In the rows, 128 means zero.
Two labels a row
[154 127 144 130 179 204  88 105 118 137  92  96  87  59 121 108 159 144
 145 149  91 149 148 163 142 139 147 116  97 151 108 148 163 137 120 138
 125  78 138 118 138 132 141 158 127 100 134 118  90 118  95 129  85 175
 120  93  93 119 132 173 152 120 130 126 118 111 114 132 127]	q136 & (21)
[159 128 143 159 192 225  93  95 127 146 116  79  89  80 137  99 168 152
 122 182  87 138 149 151 144 161 158 135  99 144 119  97 217 157 113 121
 124  99 117 129 164 140 151 177 118 100 134 138  52 123  91 124  74 236
 126  92 113 119 109 144 153 136 115 128 112 112  84 125 114]	q136 & (21)
[143 144 129 180 189 177 112  71 173 160 125 136 100 133 131 121  85 139
 142 174 106 157 107 115 132 124 124 134 131 128 127  37 147 146 124 124
 115  93 138 177 171 157 125 156 115 130 116  98  57 123 123 105 125 223
 102 112  92  96  96 138 135 133 157 123  92 114 121 113 149]	Q286 & (15)
[161 116 145 159 189 193 106 114 110 140 113  97 116  93 115  97 174 156
 127 167 102 100 131 171 128 114 146 135 112 131 118 126 156 112 130 143
 111 109 113 165 130 117 153 191 140 100 150  89  77 119  77 132  63 234
 125  95 121 111 114 147 132 139 127 125 106 125  93 109 115]	Q388 & (21)
[139 120 146 152 149 177 107 117 131 146 113 100 116  92 134  94 122 169
  95 168 102 136 134 157 141 145 136 126 103 147 120 130 161 143 144 137
 125  88 115 141 125 130 143 177 108  99 133 117  90 134 118 135  69 186
 161 108 103 115 113 129 138 104 135 124 102 141 104 130 121]	Q286 & (15)
[134  97 159 150 155 178 115 131  85 114 106 115 105 100 128 119 198 142
 129 157  83 113 136 183 146 156 165 146 131 147 118 153 171 122 129 127
 107 116 122 112 128 119 138 149 137 114 147 113 102 117 102 147 103 208
 165  89 126 129 141 164 142 120 117 130 128 144 111 115 118]	q403 & (21)
[147  78 139 111 152 178  97 120 125 128  99 131 114  87 135 107 156 140
 131  60 112 132 150 167 142 143 134 137 117 146  96 126 135 131 130 138
 123 100 112 108 122 121 139 151 145 122 130 118 111 128 120 135 117 132
 136 115 140 120 141 155 144 156 131 136 123 133 110 129 104]	Q388 & (21)
[143 133 138 128 173 196  96 124 111 134 104  87 114  73 115 119 184 138
 140 144 123 120 141 172 119 123 144 123  90 146 110 121 153 107 137 124
 116  99 110 102 141 122 139 192 117 108 143 146  96 129  92 133  86 180
 129 109 137 124 137 147 133 159 127 129 114 119 100 114 115]	Q286 & (21)
[154 146 136 120 161 237  61 107 121 149 105  63 117  61 115 105 236 169
 148 172  98 145 161 148 144 133 148 111  18 160 104 153 136 122 134 136
 128  83 113 114 140 134 157 209 109 108 134 143 115 136  86 132  77 121
 138 131 143 132 142 157 133 140 135 138 113  93  80 131 108]	Q286 & (21)
[147 135 120 126 180 200 123 123 121 163 117 109 114  89 126 144 233 121
 168 135 205 170  81 135 125 129 139 140 159  86 127 145 139 145  96 148
 119  93 109 181  69 138 177 136 180 123 112 141  98 109  75 144 106 200
  84 110 164 139  98 149 142 187 104 103 144  51  82 116  93]	q136 & (20)
[140 143 114 128 154 168 142 134 119 146 123 112 117 118 135 120 183 121
 161 132 177 142 107 142 193 137 131 139 149  86 140 147 108 125 136 151
 127 121 114 162  96 128 161 138 162 114 117 127 111 120  83 136 112 188
  99 122 146 151 107 131 139 163 116 108 141  70 103 131 107]	Q286 & (20)
[153 158 123 124 187 154  94 108 168 118 124  83 177 111 123 108 140 129
 111 113 105 135 152 181 140 100 152 117  70 133 117 171 140  90 166 147
 130  93 129 105 107 126 150 221 131  93 125 130 118 143 124 132  44 147
 158 133 122 127 110 150 145 129 153 124 105 123 100 116 125]	q730 & (21)
[136 115 136 135 182 189 109 119 131 150  99  90 112  87 126  96 178 158
 114 173 101 137 148 154 114 146 155 115 106 129 110 132 158 113 120 134
 122  71 116 139 122 157 158 191 118 100 108 124  77 128  92 132  50 222
 146 103 122 143 122 144 131 122 120 143 104 130 105 114 108]	Q388 & (21)
[147 128 145 162 214 211  95  93 157 148  89  85  96  67 137  91 140 157
 124 179  97 132 137 169 131 144 156 126  91 129 109  96 155 138 120 131
 115  82 124 152 135 139 146 186 112 102 138 108  60 121 103 133  83 230
  93 104 113 118 122 153 159 131 136 129  80 117  94 133 118]	Q286 & (21)
[136 119 156 121 158 190 109 117 113 123  99  90 125  75 124 100 185 160
 116 152  84 137 160 179 142 134 144 128  82 147 125 169 157 122 127 147
 111  94 110 106 126 126 153 194 111 101 146 128 108 119 104 130  58 166
 166 121 114 129 155 139 125 130 111 108 120 139  90 130  95]	q403 & (21)
[157 114 134 147 144 192 124 118 132 152 108 107  73  85 125 113 113 162
 103 189 110 111 130 109 132 165 150 127 114 153 139 128 159 169 116 174
 121  84 127 146 157 134 142  96 103 105 142 112  72 110 107 126  93 217
 121  81 112 106 132 138 134 116 116 136 103 117  94 123 118]	Q388 & (15)
[117 113 159 130 148 166 105 102 147 153 114  96 115  96 121 115 113 150
 103 147 112 135 142 141 138 127 140 118  93 133 121 137 125 138 135 129
 120  92 122 130 140 124 133 174  99 110 129  95  94 142 106 115  88 131
 140 127 123 121 123 131 118 102 130 144 117 138 120 108 124]	Q286 & (15)
[147 117 153 112 171 252  99 127  81 154  90  49  99  21 131  80 252 180
 140 195 119 141 166 161 139 146 164 128  46 140 135 167 161 118 126 131
 115  77 101 124 109 148 169 209 125  91 145 141 107 120  60 121  43 195
 156 107 154 150 145 142 141 153 115 134 116  89  69 112 103]	Q388 & (21)
[158 143 143 116 175 239 113 110 113 153  90  76 102  47 137  96 185 155
 119 152 126 138 153 153 139 155 155 128  70 151 122 148 150 133 104 152
 127  75 111 144 114 138 158 181 129  89 140 116  72 117 118 136  72 196
 126  94 138 135 115 127 125 152 119 121 111 117  89 130  74]	Q286 & (21)
[146 132 138 137 158 164  94 118 131 123 116  87 133  84 130 100 134 146
  91 152  72 126 172 176 136 112 146 124 108 144 118 162 158 102 128 134
 122 116 127 140 149 122 144 178 120  86 149 123 115 135 113 134  62 150
 155  98 131 109 113 143 135 118 129 147  96 162 116 120 100]	Q286 & (21)
[132 124 120 133 142 189 172 122 112 163 120 111  66 109 135  64 176 130
 141 161 201 161 121 100 129 149 129 136 142 104 140 152 120 152 116 139
 118 103 126 182 108 137 155 102 150 109 125 126  93 102  83 139 125 187
  91  88 142 134  93 130 105 154  95 127 146  71 139 133  99]	Q286 & (20)
[177 157 114 121 176 211 149 116 139 163 120 101  65  97 132 112 187 128
 169 153 226 185 116 112 127 127 131 133 122  91 133 130  85 132  97 140
 129  68 110 193 105 135 164 133 160 123 102 148  79 107  75 121 121 200
  74 124 156 147  87 134 121 186 114 112 142  20  73 127  94]	Q286 & (20)
[154 128 133 150 183 179 106  90 153 136  99  83  82  89 134 115  75 155
 118 168  82 132 136 152 134 124 143 119 100 147 100  89 150 141 122 136
  93  95 133 164 173 143  97 181 102 102 141  96  63 127 115 128  91 175
 103 104 109 115 112 148 157 132 152 133 101 134 127 121 135]	Q286 & (21)
[120 130 113  89 104  66 149 132 177 127 185 131 152 148 135 144  48 108
  88 126 141 140 141  81 119 103  98 122 142 106 151 150  98 124 146 124
 141 146 145 156 124 120 119 114 109 126 118 149 140 135 159 105 131  38
 129 173 121 126 103  83  93  92 136 135 137 141 144 144 149]	q730 & (22)
[161 147 110 139 179 182 101 105 151 163 108  77  89  92 131 127 165 143
 124 151 139 145 142 169 128 114 162 120  96 141 121 131 136 128 125 137
 124  98 128 146 149 135 151 180 136 100 138 124  84 128 107 137  77 163
 111 139 134 128 112 160 136 137 136 128 118 112  91  78 144]	Q286 & (15)
[152 134 108 107 156 160 157 118 118 145 116 101  81  98 124 107 154 103
 139 140 182 152 125 122 122 123 122 119 148 117 122 152 100 148  91 132
 135 113 132 151 126 129 140  98 128 113 110 129 108 118 115 145 139 131
 105 118 162 141  83 153 142 160 114 126 139  83 114 140 101]	q136 & (20)
[141 145 113  97 126 157 149 143 108 124 136 111  90  93 127 109 159 150
 153 138 179 145 121 111 119 134 118 129 127 121 136 149 100 140 109 124
 140 118 131 138 142 139 139  78 137 139 117 137 128 120 123 129 161 107
  95 132 149 142 107 128 116 184 121 147 174  87 122 137 105]	Q388 & (20)
